Below is a small trained network, with its code and all its weights. Each question gives an input and a class and asks what happens when units are switched off, that is, made to give their printed mean instead of their output.

import numpy as np


def w(rows, s, z=0):
    codes = np.array(rows[::2]) - 128.0
    scale = np.full(codes.shape[1], s)
    scale[-1] = z or s
    return codes * scale


def norm(h):
    return h / np.sqrt((h * h).mean(-1, keepdims=True) + 1e-5)


def f(y):
    return y / 2 * (1 + np.tanh(0.7978845608 * (y + 0.044715 * y**3)))


def log_softmax(a):
    a = a - a.max(-1, keepdims=True)
    return a - np.log(np.exp(a).sum(-1, keepdims=True))


def net(x, mask):
    res = np.array(x, float).reshape(1, 2) / 4 @ E
    u = 0
    for l in range(3):
        y = f(norm(res) @ A[l][:, :-1].T + A[l][:, -1])
        res = res + np.where(mask[u : u + 4], y, B[l][:, -1]) @ B[l][:, :-1]
        u += 4
    return log_softmax(norm(res)[-1] @ U[:, :-1].T + U[:, -1])


A, B = {}, {}
E = w([
[152,42,138,49,180,119,10,154,15,60],'x0',
[143,68,194,213,127,144,174,12,45,162],'x1',
],0.013)
A[0] = w([
[93,165,71,89,61,82,98,205,129,189,84],'0.n1',
[128,204,43,124,164,132,254,111,155,121,251],'0.n2',
[149,88,184,122,121,83,63,176,119,47,179],'0.n3',
[145,178,188,191,133,146,128,89,72,163,41],'0.n4',
],0.007,0.002)
B[0] = w([
[117,50,131,121,179,116,195,58,104,214,197],'0.n1',
[142,96,122,162,85,159,68,123,110,116,254],'0.n2',
[117,135,118,245,112,186,146,106,164,137,223],'0.n3',
[138,72,46,105,97,86,120,151,80,229,186],'0.n4',
],0.012,0.0071)
A[1] = w([
[117,179,2,43,152,175,81,189,218,144,125],'1.n1',
[114,151,87,4,179,25,138,236,214,139,68],'1.n2',
[160,123,196,20,94,100,169,141,128,88,4],'1.n3',
[181,154,61,154,150,14,56,155,64,139,71],'1.n4',
],0.0073,0.0038)
B[1] = w([
[99,86,194,118,79,79,121,86,45,193,253],'1.n1',
[145,98,98,36,186,75,129,109,24,248,194],'1.n2',
[154,146,206,86,75,72,158,140,68,45,112],'1.n3',
[169,196,121,190,129,155,95,112,164,112,144],'1.n4',
],0.012,0.0052)
A[2] = w([
[108,248,106,120,68,122,196,147,197,150,60],'2.n1',
[150,67,145,157,194,163,127,111,130,130,156],'2.n2',
[136,86,130,99,183,127,46,183,102,56,2],'2.n3',
[111,102,31,167,97,158,108,157,176,157,103],'2.n4',
],0.013,0.004)
B[2] = w([
[157,131,94,234,64,195,2,202,123,113,177],'2.n1',
[103,175,128,67,138,101,154,146,181,132,248],'2.n2',
[145,167,66,235,5,169,108,214,189,143,192],'2.n3',
[111,154,141,78,192,123,124,157,135,61,255],'2.n4',
],0.014,0.0089)
U = w([
[119,55,113,123,127,103,168,85,61,255,210],'0',
[120,157,73,229,60,198,60,205,181,107,120],'1',
[65,176,117,43,252,122,176,148,157,47,157],'2',
[201,161,216,50,66,149,154,93,157,84,3],'3',
[185,130,186,97,91,80,171,137,142,61,24],'4',
],0.013,0.0059)

Each question gives the input, the list of numbers given to net, and the class t.
The units are the neurons (one row each of A and B). Each row of codes is followed by its name. A weight is (code - 128) times the scale printed after its matrix; where a second scale follows, it is the last column's (A, B and U).
mask holds one flag per neuron, layer by layer. A switched-off neuron (its flag False) gives its mean, the last column of its row in B, instead of its output. The means were averaged over made-up inputs and are rounded, as every weight is.
A unit's drop is (log p(t) with every unit on - log p(t) with that unit switched off) / (log p(t) with every unit on - log p(t) with every unit switched off).
The circuit of an input: a set's keep is (log p(t) with only the set's units on - log p(t) with every unit switched off) / (log p(t) with every unit on - log p(t) with every unit switched off). Starting from all 12 units, units are removed one at a time, each time the one whose removal leaves the highest keep (on an exact tie, the one counted first), for as long as the keep stays at least 0.8.
units of the circuit, in order: the units of the circuit, biggest drop first
unit that matters most: the unit with the biggest drop
k most important neurons: the k neurons with the biggest drops, biggest first
k most important neurons of layer l: the k neurons of layer l with the biggest drops, biggest first
drop when u is switched off: that unit's drop, to one decimal
input [6,5], class 1: unit that matters most : 0.n1
input [3,-4], class 0: 3 most important neurons : 1.n1, 0.n2, 2.n4
input [-5,4], class 1: 3 most important neurons : 0.n1, 1.n1, 1.n2
input [-2,1], class 2: 2 most important neurons : 2.n4, 1.n1
input [8,7], class 1: 2 most important neurons : 0.n1, 2.n3
input [2,-4], class 0: 3 most important neurons : 0.n2, 1.n1, 2.n4
input [0,1], class 2: 4 most important neurons : 1.n1, 2.n4, 1.n4, 0.n4
input [3,0], class 2: 2 most important neurons : 0.n3, 0.n2
input [-3,-3], class 2: 3 most important neurons : 0.n1, 0.n2, 2.n4
input [-3,0], class 2: 2 most important neurons : 2.n4, 0.n2
input [-4,-5], class 0: 2 most important neurons : 0.n3, 1.n1
input [0,-2], class 2: 2 most important neurons : 0.n1, 1.n1
input [-4,-4], class 0: 3 most important neurons : 0.n3, 1.n1, 2.n3
input [-8,5], class 1: units of the circuit, in order : 2.n1
input [-8,-8], class 0: 2 most important neurons of layer 0 : 0.n3, 0.n1
input [0,0], class 2: drop when 1.n4 is switched off : 0.0
input [2,0], class 2: drop when 0.n3 is switched off : 1.2
input [-1,-4], class 0: drop when 0.n3 is switched off : 1.0
